Here is a tiny trained network, its code and every weight. The questions are about switching its units off for an input and a target symbol, where a switched-off unit gives its printed mean instead of its output.

import numpy as np


def w(rows, s, z=0):
    codes = np.array(rows[::2]) - 128.0
    scale = np.full(codes.shape[1], s)
    scale[-1] = z or s
    return codes * scale


def f(y):
    return np.maximum(y, 0)


def softmax(a):
    e = np.exp(a - a.max(-1, keepdims=True))
    return e / e.sum(-1, keepdims=True)


def log_softmax(a):
    a = a - a.max(-1, keepdims=True)
    return a - np.log(np.exp(a).sum(-1, keepdims=True))


def net(x, mask):
    ids = ['ΛΠΣαητφψ'.index(c) for c in x.split()]
    T = len(ids)
    res = E[ids] + P[:T]
    r = res
    for j in range(3):
        rows = slice(4 * j, 4 * j + 4)
        q, k, v = (r @ M[0][rows].T for M in (Q, K, V))
        z = softmax(np.where(np.tri(T) > 0, q @ k.T / 4**0.5, -1e9)) @ v
        o = O[0][rows]
        res = res + np.where(mask[j], z, o[:, -1]) @ o[:, :-1]
    y = f(res @ A[0][:, :-1].T + A[0][:, -1])
    res = res + np.where(mask[3:11], y, B[0][:, -1]) @ B[0][:, :-1]
    return log_softmax(res[-1] @ U[:, :-1].T + U[:, -1])


Q, K, V, O, A, B = {}, {}, {}, {}, {}, {}
E = w([
[140,89,101,125],'Λ',
[151,92,100,119],'Π',
[136,88,101,121],'Σ',
[144,81,104,116],'α',
[167,82,77,130],'η',
[166,113,224,73],'τ',
[68,204,174,226],'φ',
[127,250,107,90],'ψ',
],0.012)
P = w([
[13,94,104,70],'0',
[53,94,78,85],'1',
[82,100,91,103],'2',
[120,106,89,116],'3',
[143,111,93,124],'4',
[168,123,106,126],'5',
[189,133,115,136],'6',
[209,147,129,147],'7',
[225,140,133,151],'8',
[254,149,150,148],'9',
],0.0081)
Q[0] = w([
[160,39,165,211],'head 0',
[165,120,213,105],'head 0',
[65,139,167,153],'head 0',
[92,185,219,94],'head 0',
[124,126,143,18],'head 1',
[185,119,145,33],'head 1',
[117,133,160,121],'head 1',
[139,124,156,148],'head 1',
[246,43,63,97],'head 2',
[59,222,141,203],'head 2',
[23,183,128,167],'head 2',
[57,174,89,170],'head 2',
],0.014)
K[0] = w([
[145,119,161,212],'head 0',
[131,138,68,188],'head 0',
[8,112,115,146],'head 0',
[25,147,63,131],'head 0',
[57,101,145,125],'head 1',
[104,98,172,149],'head 1',
[107,141,143,114],'head 1',
[142,134,136,99],'head 1',
[227,183,183,150],'head 2',
[58,46,92,80],'head 2',
[55,90,129,87],'head 2',
[79,82,152,89],'head 2',
],0.015)
V[0] = w([
[90,200,157,165],'head 0',
[120,224,132,138],'head 0',
[122,196,90,193],'head 0',
[161,135,238,24],'head 0',
[152,64,194,123],'head 1',
[133,172,112,99],'head 1',
[39,112,108,171],'head 1',
[113,200,72,126],'head 1',
[75,112,187,254],'head 2',
[147,46,222,99],'head 2',
[162,62,112,183],'head 2',
[88,194,167,138],'head 2',
],0.0081)
O[0] = w([
[167,150,113,176,50],'head 0',
[197,151,105,153,77],'head 0',
[176,118,39,171,76],'head 0',
[160,160,223,114,119],'head 0',
[143,69,76,171,89],'head 1',
[143,160,124,116,144],'head 1',
[79,120,198,123,170],'head 1',
[145,199,167,95,154],'head 1',
[89,132,130,255,2],'head 2',
[165,58,201,138,91],'head 2',
[126,75,88,148,84],'head 2',
[115,214,169,160,107],'head 2',
],0.0082,0.0028)
A[0] = w([
[128,242,112,132,24],'neuron 0',
[111,85,46,169,204],'neuron 1',
[147,85,93,56,174],'neuron 2',
[114,32,139,44,123],'neuron 3',
[59,160,132,112,253],'neuron 4',
[94,184,146,58,48],'neuron 5',
[137,202,201,147,182],'neuron 6',
[41,207,105,253,56],'neuron 7',
],0.0057,0.0051)
B[0] = w([
[232,2,138,130,161],'neuron 0',
[127,176,52,147,192],'neuron 1',
[152,154,109,77,246],'neuron 2',
[166,143,106,125,238],'neuron 3',
[111,173,171,113,255],'neuron 4',
[116,68,126,157,158],'neuron 5',
[89,176,63,123,202],'neuron 6',
[193,126,151,97,155],'neuron 7',
],0.0095,0.0053)
U = w([
[87,119,151,125,2],'Λ',
[218,133,96,138,38],'Π',
[96,111,141,123,13],'Σ',
[102,93,132,115,19],'α',
[168,101,66,121,178],'η',
[180,51,243,121,105],'τ',
[47,130,156,253,253],'φ',
[83,238,176,59,223],'ψ',
],0.0064,0.0055)

Each question gives the input, a string of symbols that net reads in full, and the target symbol t.
The units are the heads (4 rows each of Q, K, V and O) and the neurons (one row each of A and B). Each row of codes is followed by its name. A weight is (code - 128) times the scale printed after its matrix; where a second scale follows, it is the last column's (O, A, B and U).
mask holds one flag per unit, heads first, then neurons. A switched-off unit (its flag False) gives its mean, the last column of its rows in O or B, instead of its output. The means were averaged over made-up inputs and are rounded, as every weight is.
A unit's drop is (log p(t) with every unit on - log p(t) with that unit switched off) / (log p(t) with every unit on - log p(t) with every unit switched off).
The circuit of an input: a set's keep is (log p(t) with only the set's units on - log p(t) with every unit switched off) / (log p(t) with every unit on - log p(t) with every unit switched off). Starting from all 11 units, units are removed one at a time, each time the one whose removal leaves the highest keep (on an exact tie, the one counted first), for as long as the keep stays at least 0.8.
units of the circuit, in order: the units of the circuit, biggest drop first
most important unit: the unit with the biggest drop
top k neurons: the k neurons with the biggest drops, biggest first
which heads matter: for each layer, one digit per head in row order, 1 if its drop is at least 0.15 and else 0, layers parted by /
drop when u is switched off: that unit's drop, to one decimal
input Σ φ η φ η Λ η Λ τ α, target τ: most important unit : head 2
input α Σ η α φ Λ Λ, target φ: units of the circuit, in order : [head 2; neuron 2]
input Σ τ α Π τ η, target τ: top 2 neurons : [neuron 6; neuron 1]
input φ η φ η α τ ψ η, target ψ: units of the circuit, in order : [head 2; head 0]
input Σ Σ τ φ ψ τ τ τ Π, target τ: units of the circuit, in order : [head 0; head 2]
input α Π τ τ η Σ, target τ: top 2 neurons : [neuron 6; neuron 1]
input ψ α α Σ τ Π, target τ: top 2 neurons : [neuron 1; neuron 6]
input τ ψ ψ Λ, target ψ: units of the circuit, in order : [head 2; head 0]
input ψ τ τ φ η, target φ: which heads matter : 001
input Π Π η α η Π τ η τ Λ, target τ: top 2 neurons : [neuron 1; neuron 6]
input Π α τ τ ψ ψ ψ η, target ψ: drop when head 0 is switched off : 0.2
input η ψ η φ Λ Σ, target φ: drop when head 2 is switched off : 1.0
input η η Σ τ τ φ η, target φ: drop when head 2 is switched off : 1.0
input Λ η Σ φ α, target φ: drop when neuron 2 is switched off : 0.1
input η η η φ η Λ α φ Π, target φ: units of the circuit, in order : [head 2]
